Below is a small trained network, with its code and all its weights. Each question gives an input and a target symbol and asks what happens when units are switched off, that is, made to give their printed mean instead of their output.

import numpy as np


def w(rows, s, z=0):
    codes = np.array(rows[::2]) - 128.0
    scale = np.full(codes.shape[1], s)
    scale[-1] = z or s
    return codes * scale


def f(y):
    return y / 2 * (1 + np.tanh(0.7978845608 * (y + 0.044715 * y**3)))


def softmax(a):
    e = np.exp(a - a.max(-1, keepdims=True))
    return e / e.sum(-1, keepdims=True)


def log_softmax(a):
    a = a - a.max(-1, keepdims=True)
    return a - np.log(np.exp(a).sum(-1, keepdims=True))


def net(x, mask):
    ids = ['Σαεμπτψω'.index(c) for c in x.split()]
    T = len(ids)
    res = E[ids] + P[:T]
    u = 0
    for l in range(3):
        r = res
        for j in range(2):
            rows = slice(2 * j, 2 * j + 2)
            q, k, v = (r @ M[l][rows].T for M in (Q, K, V))
            z = softmax(np.where(np.tri(T) > 0, q @ k.T / 2**0.5, -1e9)) @ v
            o = O[l][rows]
            res = res + np.where(mask[u + j], z, o[:, -1]) @ o[:, :-1]
        u += 2
        y = f(res @ A[l][:, :-1].T + A[l][:, -1])
        res = res + np.where(mask[u : u + 8], y, B[l][:, -1]) @ B[l][:, :-1]
        u += 8
    return log_softmax(res[-1] @ U[:, :-1].T + U[:, -1])


Q, K, V, O, A, B = {}, {}, {}, {}, {}, {}
E = w([
[211,98,114,144,108,165],'Σ',
[27,28,203,92,11,40],'α',
[138,22,170,135,156,102],'ε',
[92,77,156,152,4,154],'μ',
[156,117,131,176,81,200],'π',
[31,22,184,2,180,115],'τ',
[99,69,146,45,124,134],'ψ',
[55,164,172,187,195,136],'ω',
],0.009)
P = w([
[66,130,185,49,75,214],'0',
[79,144,173,168,65,156],'1',
[192,239,72,59,114,93],'2',
[156,157,254,111,123,150],'3',
[119,111,133,191,140,146],'4',
[167,234,73,86,155,54],'5',
[188,94,249,109,102,153],'6',
[124,80,115,206,202,141],'7',
[136,228,74,102,216,39],'8',
[209,35,253,89,69,155],'9',
[90,91,145,205,153,100],'10',
],0.0098)
Q[0] = w([
[117,88,131,154,180,138],'L0H0',
[9,148,141,124,86,63],'L0H0',
[191,95,189,79,80,133],'L0H1',
[153,70,142,208,149,124],'L0H1',
],0.011)
K[0] = w([
[140,127,140,66,130,196],'L0H0',
[58,161,161,111,77,87],'L0H0',
[39,194,74,181,188,98],'L0H1',
[147,2,94,190,128,112],'L0H1',
],0.0098)
V[0] = w([
[76,104,181,196,126,55],'L0H0',
[132,216,250,84,80,69],'L0H0',
[74,92,36,176,227,146],'L0H1',
[143,135,116,190,193,1],'L0H1',
],0.0051)
O[0] = w([
[225,102,2,183,148,195,158],'L0H0',
[114,149,190,140,240,106,255],'L0H0',
[130,188,213,200,113,89,41],'L0H1',
[59,210,195,66,123,90,6],'L0H1',
],0.0061,0.0027)
A[0] = w([
[38,91,121,120,145,123,4],'L0N0',
[161,126,212,118,147,221,178],'L0N1',
[110,193,101,118,62,75,213],'L0N2',
[135,110,115,70,157,40,122],'L0N3',
[103,137,185,208,143,162,175],'L0N4',
[156,254,146,168,158,120,50],'L0N5',
[67,65,140,220,144,188,132],'L0N6',
[90,161,99,140,137,103,252],'L0N7',
],0.0097,0.0043)
B[0] = w([
[69,160,53,106,133,79,126],'L0N0',
[133,33,201,92,114,32,255],'L0N1',
[197,126,63,97,225,156,132],'L0N2',
[224,187,68,193,61,227,149],'L0N3',
[157,196,178,197,117,3,228],'L0N4',
[133,18,81,62,59,163,134],'L0N5',
[57,123,137,196,13,65,249],'L0N6',
[196,98,117,254,182,179,174],'L0N7',
],0.0069,0.006)
Q[1] = w([
[105,199,95,165,216,86],'L1H0',
[106,105,78,150,89,119],'L1H0',
[108,111,2,195,161,178],'L1H1',
[225,170,116,115,214,152],'L1H1',
],0.0086)
K[1] = w([
[169,71,242,53,41,104],'L1H0',
[112,129,181,169,111,83],'L1H0',
[92,75,204,2,27,142],'L1H1',
[52,163,152,146,145,252],'L1H1',
],0.0077)
V[1] = w([
[75,253,73,158,113,127],'L1H0',
[109,111,87,198,119,74],'L1H0',
[36,158,104,131,186,125],'L1H1',
[111,71,138,149,183,98],'L1H1',
],0.0066)
O[1] = w([
[63,88,111,227,202,117,2],'L1H0',
[112,191,227,164,189,178,174],'L1H0',
[112,133,125,166,89,2,65],'L1H1',
[155,169,141,84,211,69,192],'L1H1',
],0.0071,0.0065)
A[1] = w([
[91,104,139,184,132,66,45],'L1N0',
[144,75,85,118,22,123,128],'L1N1',
[154,131,146,182,194,142,156],'L1N2',
[1,116,74,138,105,130,203],'L1N3',
[118,62,152,49,138,142,189],'L1N4',
[31,48,147,82,147,203,123],'L1N5',
[189,48,122,135,69,152,3],'L1N6',
[107,54,38,106,89,133,151],'L1N7',
],0.0098,0.0044)
B[1] = w([
[83,244,155,137,137,166,254],'L1N0',
[102,138,133,135,206,231,167],'L1N1',
[157,163,107,44,24,174,188],'L1N2',
[156,144,132,216,246,69,142],'L1N3',
[141,162,59,164,115,126,243],'L1N4',
[164,88,36,141,147,22,165],'L1N5',
[109,215,54,133,104,254,159],'L1N6',
[35,192,199,90,243,124,133],'L1N7',
],0.0083,0.0057)
Q[2] = w([
[139,254,23,60,126,135],'L2H0',
[125,159,135,123,173,102],'L2H0',
[138,214,98,53,194,166],'L2H1',
[118,159,100,71,127,90],'L2H1',
],0.0089)
K[2] = w([
[61,146,55,87,162,196],'L2H0',
[97,151,126,103,130,90],'L2H0',
[71,191,159,85,252,190],'L2H1',
[2,145,87,108,131,73],'L2H1',
],0.0077)
V[2] = w([
[114,93,134,221,77,73],'L2H0',
[125,168,131,26,183,70],'L2H0',
[126,107,147,93,1,87],'L2H1',
[32,131,214,126,207,28],'L2H1',
],0.0072)
O[2] = w([
[221,131,91,147,214,213,66],'L2H0',
[109,17,2,132,111,83,234],'L2H0',
[178,69,87,53,208,246,1],'L2H1',
[237,83,206,187,76,74,219],'L2H1',
],0.0071,0.00075)
A[2] = w([
[113,202,184,50,112,188,147],'L2N0',
[51,156,119,96,224,126,153],'L2N1',
[169,106,23,3,31,89,194],'L2N2',
[145,139,135,83,231,60,142],'L2N3',
[97,81,139,251,116,46,124],'L2N4',
[192,7,107,111,188,114,190],'L2N5',
[141,25,28,89,136,53,1],'L2N6',
[184,67,169,53,112,166,97],'L2N7',
],0.008,0.0063)
B[2] = w([
[191,77,87,125,97,92,245],'L2N0',
[198,66,166,97,105,67,179],'L2N1',
[78,76,152,201,214,165,254],'L2N2',
[185,36,99,222,88,89,146],'L2N3',
[142,152,68,62,188,154,215],'L2N4',
[30,217,163,124,88,101,183],'L2N5',
[153,125,161,88,8,254,168],'L2N6',
[101,128,127,67,174,85,157],'L2N7',
],0.0071,0.0093)
U = w([
[71,141,151,84,179,77,179],'Σ',
[175,99,67,189,109,59,22],'α',
[126,87,122,138,255,131,133],'ε',
[90,209,134,129,83,82,109],'μ',
[185,136,109,43,117,138,153],'π',
[149,82,134,194,66,149,7],'τ',
[49,125,176,159,179,149,85],'ψ',
[133,54,237,91,127,58,142],'ω',
],0.0086,0.0021)

Each question gives the input, a string of symbols that net reads in full, and the target symbol t.
The units are the heads (2 rows each of Q, K, V and O) and the neurons (one row each of A and B). Each row of codes is followed by its name. A weight is (code - 128) times the scale printed after its matrix; where a second scale follows, it is the last column's (O, A, B and U).
mask holds one flag per unit, layer by layer, with each layer's heads first. A switched-off unit (its flag False) gives its mean, the last column of its rows in O or B, instead of its output. The means were averaged over made-up inputs and are rounded, as every weight is.
A unit's drop is (log p(t) with every unit on - log p(t) with that unit switched off) / (log p(t) with every unit on - log p(t) with every unit switched off).
The circuit of an input: a set's keep is (log p(t) with only the set's units on - log p(t) with every unit switched off) / (log p(t) with every unit on - log p(t) with every unit switched off). Starting from the 12 units with the biggest drops (on a tie, the unit counted first), units are removed one at a time, each time the one whose removal leaves the highest keep (on an exact tie, the one counted first), for as long as the keep stays at least 0.8.
circuit, biggest first: the units of the circuit, biggest drop first
unit that matters most: the unit with the biggest drop
k most important neurons: the k neurons with the biggest drops, biggest first
top k neurons in layer l: the k neurons of layer l with the biggest drops, biggest first
heads that matter: for each layer, one digit per head in row order, 1 if its drop is at least 0.15 and else 0, layers parted by /
input π ω α, target π: heads that matter -> 01 / 01 / 10
input π α ψ α π τ, target π: circuit, biggest first -> L0N3; L0N6
input π ω ω π, target ω: top 2 neurons in layer 1 -> L1N1; L1N7
input τ τ π ω ε π ε Σ ε, target τ: heads that matter -> 00 / 10 / 10
input Σ ω π τ ω π, target Σ: unit that matters most -> L1H0
input μ ω Σ α ω Σ, target μ: circuit, biggest first -> L0H1; L1N1; L2H0
input π ω ω π ω ε, target π: circuit, biggest first -> L0N1; L0N6; L0N3; L1N2
input Σ ω ω τ ε ω μ ω Σ, target Σ: 4 most important neurons -> L1N1; L1N6; L1N7; L0N4
input Σ Σ τ ω μ, target ψ: top 2 neurons in layer 2 -> L2N0; L2N3
input ω π ε μ Σ, target π: circuit, biggest first -> L2H0; L2N2; L2H1
input ε π τ, target ε: circuit, biggest first -> L2N2; L1N0; L2H1
input ψ Σ ω τ ω μ π τ ω, target ψ: 3 most important neurons -> L2N2; L1N7; L1N4
input ω ω ω τ μ, target ψ: top 2 neurons in layer 1 -> L1N0; L1N3
input π ω π π ε Σ ω ω, target μ: circuit, biggest first -> L1N0; L0N4; L0N6
input ω ω ω ψ τ, target α: circuit, biggest first -> L2N3; L1N5; L0N4
input ε π π, target ε: unit that matters most -> L2N2
input ω ω τ μ Σ, target π: circuit, biggest first -> L2N2; L2H1
input ω ε τ ω π τ ε ω ε, target ω: 2 most important neurons -> L1N0; L0N6
input α Σ α, target α: 3 most important neurons -> L1N7; L0N0; L1N1
input ε Σ τ ω ε ω π π ω, target ε: 2 most important neurons -> L2N2; L1N0
input ε ω α π Σ α ω α, target ε: 2 most important neurons -> L1N3; L0N6
input ψ τ α π ω ω μ μ π, target ψ: heads that matter -> 01 / 10 / 10
input ψ ε π ω ω ε, target ψ: top 3 neurons in layer 0 -> L0N1; L0N4; L0N6
input ε π ω μ ω ε, target ε: top 2 neurons in layer 1 -> L1N0; L1N7
input τ μ ω π ω α, target τ: 2 most important neurons -> L2N6; L2N2
input τ Σ ω α ε Σ, target τ: 3 most important neurons -> L2N6; L1N7; L2N2
input ε ω ε, target ε: 2 most important neurons -> L2N2; L0N4
input τ ω ω τ ω ω ω ω, target μ: top 2 neurons in layer 2 -> L2N2; L2N0
